Each row has a name. Each question is about the rows just above it. Places in a row count from 1.

K: [ 33.5  -2.1 -30.3 -35.0]
R: [ 21.8  25.6 -47.4 -30.8]
C: [-37.4 -37.3 -16.6 -52.5]
M: [-9.5 10.6 53.6 -1.2]
B: [-24.6  60.4  60.5  18.8]
Y: [ 34.9 -50.2 -50.1 -60.3]
D: [ 37.0 -30.8 -21.2 -50.9]
F: [-26.5  65.3  79.2  53.2]
Z: [-21.7  38.3  84.7  75.5]
E: [-2.9 -4.4 67.3 28.4]
Number of entries in [34.9]:
1
F without one entry, shuffled: [ 53.2 -26.5  65.3]. Gone:
[79.2]
tags:
[-60.3] -> k353
[53.1] -> k315
[53.2] -> k617
[18.7] -> k381
[18.8] -> k519
[-60.4] -> k396
[-30.8] -> k834
[-52.5] -> k234
[65.3] -> k360
[65.2] -> k980
Look up the entry of F at place 4 in the table:
k617
Whose row is [-2.9 -4.4 67.3 28.4]?
E
Whose row is [ 34.9 -50.2 -50.1 -60.3]?
Y
Shuffled R with one entry gone: [ 25.6 -30.8  21.8], missing
[-47.4]
Shuffled R with one entry gone: [ 21.8 -30.8 -47.4], missing
[25.6]

U: [ 25.3  35.4  28.9 -51.7   5.4  27.6  16.7 -51.8 -72.1   7.8 -44.0 -19.5
 -11.9   5.9 -71.3 -12.1 -48.9  17.4  11.1  88.7   9.7  17.9  35.6  14.7
 -21.6   9.0 -22.8  40.5 -10.0 -10.0 -16.1  13.2]
X: [-24.5  48.5  -1.4  38.4 -28.3  -9.8  -5.9  26.5 -11.2  44.4  -7.2  -2.9
  23.6  42.3  20.6 -36.2  -7.3 -16.2  52.2   1.1 -50.1   9.0 -11.4   8.7
  -0.9 -56.3 -43.9  40.6 -21.6   6.1   5.8  -1.8]
P: [-28.1  50.8  -3.6  43.5 -24.4 -12.8 -11.6  17.6 -12.6  37.7  -6.8  -1.7
  24.5  41.0  20.6 -35.8  -1.1 -13.8  55.0  -0.5 -51.3   7.3 -11.3   6.6
   0.1 -60.6 -36.2  43.7 -22.2  14.1   1.2  -3.1]
V: [-29.4 -13.4 -18.5 -29.4 -53.1  -9.4 -16.9 -12.7  -8.7  81.3  22.6  12.0
  12.0  37.9  55.3 -18.3  34.4   3.5   9.2  27.2  35.5  26.2 -13.0  -6.0
  19.3  29.8 -12.1  19.7  21.2 -31.8 -92.3 -22.2]
G: [ 29.3  32.3   6.5 -28.9   5.2  19.7  32.4 -54.8 -45.7  -3.4 -55.1 -11.7
 -28.8  44.0 -36.3  10.3 -28.7  35.9  37.2  56.1  18.9   1.5  32.6  26.0
 -22.4   8.6  -9.1  57.9  -9.2  -7.6   3.3  -2.1]
tags:
[22.6] -> k674
[-7.2] -> k363
[-55.1] -> k927
[44.0] -> k248
Look up the entry of G at place 11 in the table:
k927
Where do [ 29.3  32.3   6.5 -28.9   5.2  19.7  32.4 -54.8 -45.7  -3.4 -55.1 -11.7
 -28.8  44.0 -36.3  10.3 -28.7  35.9  37.2  56.1  18.9   1.5  32.6  26.0
 -22.4   8.6  -9.1  57.9  -9.2  -7.6   3.3  -2.1] appear?
G

Miri: [-55.5 -60.4 -67.9   9.7 -13.9  38.5 -50.1  19.3  12.7  36.8   0.2 -13.0
  51.9 -42.0 -20.3  42.9 -64.3   0.3  -5.5  23.0   1.6 -16.7 -33.5  24.5
   7.3   2.9 -11.2 -26.5 -24.2 -14.3  91.7  32.3 -35.7 -63.4 -28.5 -36.1
 -35.5  24.5 -29.4  53.5  42.4  14.0 -45.4 -14.7   1.6]
zuge: [ 15.9  58.7 -11.3  50.2  29.9  16.4  47.7 -27.9 -88.5 -77.5  37.6  29.1
 -23.0  -0.5  21.8 -15.4  30.8  22.4 -15.9 -45.5 -46.0 -41.5  11.0 -61.8
 -25.0 -25.3  55.7 -32.5 -10.8  21.2 -77.1  26.4  18.8  21.7  12.3  17.8
 -10.1  33.2  10.5 -40.2 -18.4 -23.4  41.3 -14.9  22.2]
Mim: [  9.9 -59.3  21.6 -34.3 -10.9 -58.5  12.4  57.5  -5.3  17.5  21.8  26.9
  30.0  18.9 -35.0  -1.0 -23.3  -7.2 -59.2  27.7  26.0  53.4  -1.7   0.6
  63.7 -23.0 -16.4  66.4  27.3  31.7  10.6 -47.9 -25.6  83.0  -5.3  -8.1
  44.4  -4.3  68.4 -17.9  16.7 -50.2  13.8   4.3 -60.7]
raro: [ -0.8 -31.8   1.3 -10.7  -4.1  -8.4 -73.4  16.3  35.3 -11.1 -55.0 -36.0
 -21.9 -13.3 -11.6 -15.5  13.9  37.3  53.4  49.6  16.6 -25.9  -8.4  28.3
 -56.4 -53.4  -4.5 -87.1  34.5 -57.6  58.4  50.2   8.5 -54.5   9.8  -4.8
 -16.5  33.9 -24.4  24.5  18.2  45.5 -53.4  42.8  11.3]
Mafe: [ 19.9  56.0 -16.4  53.1  28.9   6.5  46.2 -33.7 -78.4 -72.8  35.8  26.6
 -28.9   8.1  22.8 -21.1  26.7  13.4 -20.1 -44.2 -44.7 -50.5   2.4 -65.4
 -28.8 -15.2  57.7 -38.6  -7.7  22.4 -78.3  26.8  19.6  23.1   7.1  19.9
 -19.8  41.3  16.1 -35.7 -16.6  -6.1  44.9 -19.0  19.5]
mutas: [-15.2  14.7  47.2   4.6 -57.9  32.6  40.0  -8.7 -40.2 -28.7  77.6  60.3
 -23.2  28.4  21.4 -31.2  23.2  48.4 -12.4 -40.8  -9.3  -7.1  50.7  18.0
   1.5  40.6  28.7 -21.8 -29.9  57.5 -62.5  18.1  53.7  41.7  35.5   1.0
   5.9 -44.8   8.9 -55.8 -30.2 -35.6  28.7 -25.5  43.6]
Vatud: [  3.5  -8.3   7.4   1.2 -10.4 -15.0 -70.4   7.2  37.6   1.5 -70.1 -21.9
 -25.2 -12.4 -18.2  -7.4  30.1  41.5  48.4  36.0  14.4 -33.8   3.6  19.5
 -64.6 -65.5 -17.4 -88.1  40.8 -46.7  48.7  26.3  29.2 -57.1 -13.3  -8.6
 -11.3  32.0 -27.2  33.0  17.8  40.8 -57.9  42.4  11.1]
zifu: [ 37.4  67.6  15.2  -7.8  25.0 -28.4 -34.8 -50.1  -2.0  20.6 -71.0  -7.7
  23.5   9.1  25.0 -47.3   5.0  -4.2  20.5   8.2   2.1 -21.4  42.6  -3.7
 -80.3 -19.5 -45.2 -53.6   5.5 -61.5  17.8  40.3  33.5 -56.8 -53.4  -4.6
  -9.2 -14.1 -15.7  63.4  -2.2  53.3 -12.6  60.4  10.3]
Fele: [ 20.8  75.1  17.7   3.0  27.0 -34.4 -33.7 -60.8  -6.1  14.7 -48.6 -12.6
  34.6   4.5  34.0 -45.3   8.8 -26.0  20.6  30.7 -13.2 -14.0  52.8 -25.6
 -75.1 -17.5 -49.7 -45.0  12.2 -63.4   3.0  41.8  37.3 -55.2 -25.0  28.1
  -3.8 -20.2 -12.5  68.3  -0.6  57.0 -10.9  44.3  18.7]
Bipe: [ 22.4  54.7 -19.5  52.9  27.2   2.8  45.4 -35.7 -74.1 -70.3  34.5  25.8
 -31.6  11.2  22.0 -23.3  25.8   9.7 -21.6 -43.4 -43.8 -53.8  -1.0 -65.7
 -29.5 -10.3  56.8 -41.6  -6.6  21.1 -78.5  25.3  20.2  23.1   5.8  21.6
 -23.1  43.9  17.5 -34.8 -15.8   0.6  47.2 -20.3  20.6]
Zoz: [-61.2 -49.5 -60.0  30.1   0.7  39.0 -44.1   2.3  19.8  59.4 -20.4  -2.1
  32.3 -33.0 -20.1  50.5 -83.8  -6.7  -8.4  26.6   8.2 -17.7 -36.3  55.1
  25.5   2.8  -9.9  23.1 -20.4  -4.4  74.7  39.3 -40.1 -71.4  -5.7 -34.9
 -34.3  34.9 -19.6  32.1  46.0 -10.9 -24.4   4.6  -9.4]
Table of tags by key:
[-19.8] -> k405
[-16.5] -> k931
[-23.1] -> k380
[25.0] -> k866
[-9.2] -> k487
Look up the entry of zifu at place 37 in the table:
k487
Which row holds [-61.2 -49.5 -60.0  30.1   0.7  39.0 -44.1   2.3  19.8  59.4 -20.4  -2.1
  32.3 -33.0 -20.1  50.5 -83.8  -6.7  -8.4  26.6   8.2 -17.7 -36.3  55.1
  25.5   2.8  -9.9  23.1 -20.4  -4.4  74.7  39.3 -40.1 -71.4  -5.7 -34.9
 -34.3  34.9 -19.6  32.1  46.0 -10.9 -24.4   4.6  -9.4]?
Zoz
Shuffled zuge with one entry gone: [ 33.2 -25.0 -15.9 -40.2 -10.1 -18.4  29.9  -0.5 -23.4  12.3  47.7  41.3
  22.4 -15.4 -61.8  30.8 -45.5  55.7  15.9 -46.0 -23.0  50.2 -77.1  29.1
 -27.9  21.8 -88.5  17.8 -32.5  37.6  21.2 -10.8  11.0 -14.9  58.7 -77.5
 -11.3 -25.3  18.8  10.5 -41.5  26.4  16.4  21.7], missing
[22.2]
Whose row is [ 20.8  75.1  17.7   3.0  27.0 -34.4 -33.7 -60.8  -6.1  14.7 -48.6 -12.6
  34.6   4.5  34.0 -45.3   8.8 -26.0  20.6  30.7 -13.2 -14.0  52.8 -25.6
 -75.1 -17.5 -49.7 -45.0  12.2 -63.4   3.0  41.8  37.3 -55.2 -25.0  28.1
  -3.8 -20.2 -12.5  68.3  -0.6  57.0 -10.9  44.3  18.7]?
Fele

J: [ 17.4  12.3 -32.0 -48.0  13.0  -7.6  12.4]
A: [ -6.7   0.5  -4.0  -0.5  19.6  30.5 -70.3]
H: [-6.7  0.5 -4.0 -0.5 -8.3 13.5  1.5]
Number of entries in [ 17.4  12.3 -32.0 -48.0  13.0  -7.6]:
6
Count the entries of [-6.7  0.5 -4.0 -0.5 -8.3 13.5]:
6
Shuffled J with one entry gone: [-48.0 -32.0  17.4  -7.6  12.3  13.0], missing
[12.4]

L: [ -5.3  -8.5  -6.4  -8.3   4.3 -11.3 -15.7 -17.2  55.4 -14.9 -15.6   7.0
  17.4  68.6  34.9 -13.5   6.3   1.9  10.4 -13.0 -35.1 -22.4  32.9 -24.7
   7.9 -11.7  11.3 -25.4  34.2  30.2 -11.5  -9.2  20.2 -11.3 -17.2  -1.4
   5.9 -12.9  17.7   4.3  -2.1  18.7 -20.2]
T: [  1.8  -8.0 -10.2  -3.2  -5.9  -8.0 -14.3 -14.9  16.6  -0.4  -7.9  -2.0
  17.8  39.0  21.2 -14.8   8.1   3.5   9.5   4.0 -26.5 -17.8  29.5 -18.0
 -11.1  -8.3   6.1 -18.5  19.1  11.5 -18.7   2.5  18.0  -7.6 -14.4   5.5
   4.4  -7.3  21.6 -13.7   1.1   4.6  -8.7]
N: [ -9.4   6.7  17.2  -6.1  28.7  17.9   7.4  17.0  19.5 -20.6 -27.2  12.9
  -3.4  11.7   1.8   5.0 -21.6  -6.2  -5.3 -24.9   4.0  -4.8 -27.3   2.6
  32.9 -10.6 -13.2 -25.7   6.8   0.2  17.3 -23.9  -6.6 -17.7 -17.8 -18.6
  16.3   1.4 -17.4  31.6   5.9  22.2 -21.5]
Q: [  6.7  10.8  -6.1   0.1  25.9  39.9  25.2  22.5 -15.8   7.9 -11.0  -6.4
  16.8  17.0   0.2 -15.7 -21.6  -1.5  -1.8  11.8  26.8  -0.5 -30.3  20.7
 -11.0  -0.4 -43.7 -21.3  10.4 -11.2  -5.7  -6.7  -1.7 -14.3 -20.5   6.4
  24.2   1.6  -8.4 -19.3  38.4   0.7 -13.4]
S: [ -9.6  12.0  22.3  -4.8  25.5  23.6  17.2  22.1   6.9   2.7 -25.6  13.0
  -8.8  -3.9  -3.7  14.5 -28.4  -9.0 -11.2 -25.2  15.0   2.6 -36.9  10.2
  34.9  -9.5 -17.1 -23.7  -1.5  -4.7  30.7 -23.9  -8.2 -16.3 -15.8 -23.2
  16.5   4.6 -19.2  34.5   6.3  19.9 -17.6]
Which entry of Q is missing from [-21.6  -0.4  20.7 -19.3 -30.3  16.8  -1.5 -11.0  25.9  10.8  17.0   1.6
  38.4  24.2 -15.8   6.4  39.9  26.8   0.1   0.2   7.9   6.7   0.7  -5.7
  -6.1  -6.7 -11.2 -20.5  -8.4  -6.4  -1.8 -21.3 -15.7  10.4 -13.4  11.8
 -43.7  -0.5  22.5 -11.0 -14.3  25.2]?
[-1.7]
Which entry of S is missing from [-16.3  19.9  -4.7  30.7  -3.9   6.9  10.2   2.7  -9.5  -9.0   6.3 -17.1
  22.3 -25.6  17.2 -25.2 -11.2 -19.2  -4.8  -8.2  -9.6 -17.6  12.0  14.5
  15.0   4.6 -23.7  34.5  -3.7  16.5  13.0 -23.2 -28.4  34.9  -1.5  25.5
 -36.9  -8.8  22.1 -15.8 -23.9  23.6]?
[2.6]
Count the entries of [  1.8  -8.0 -10.2  -3.2  -5.9  -8.0 -14.3 -14.9  16.6  -0.4  -7.9  -2.0
  17.8  39.0  21.2 -14.8   8.1   3.5   9.5   4.0 -26.5 -17.8  29.5 -18.0
 -11.1]:
25
Table of tags by key:
[17.7] -> k276
[6.3] -> k907
[-19.2] -> k838
Look up the entry of S at place 39 in the table:
k838

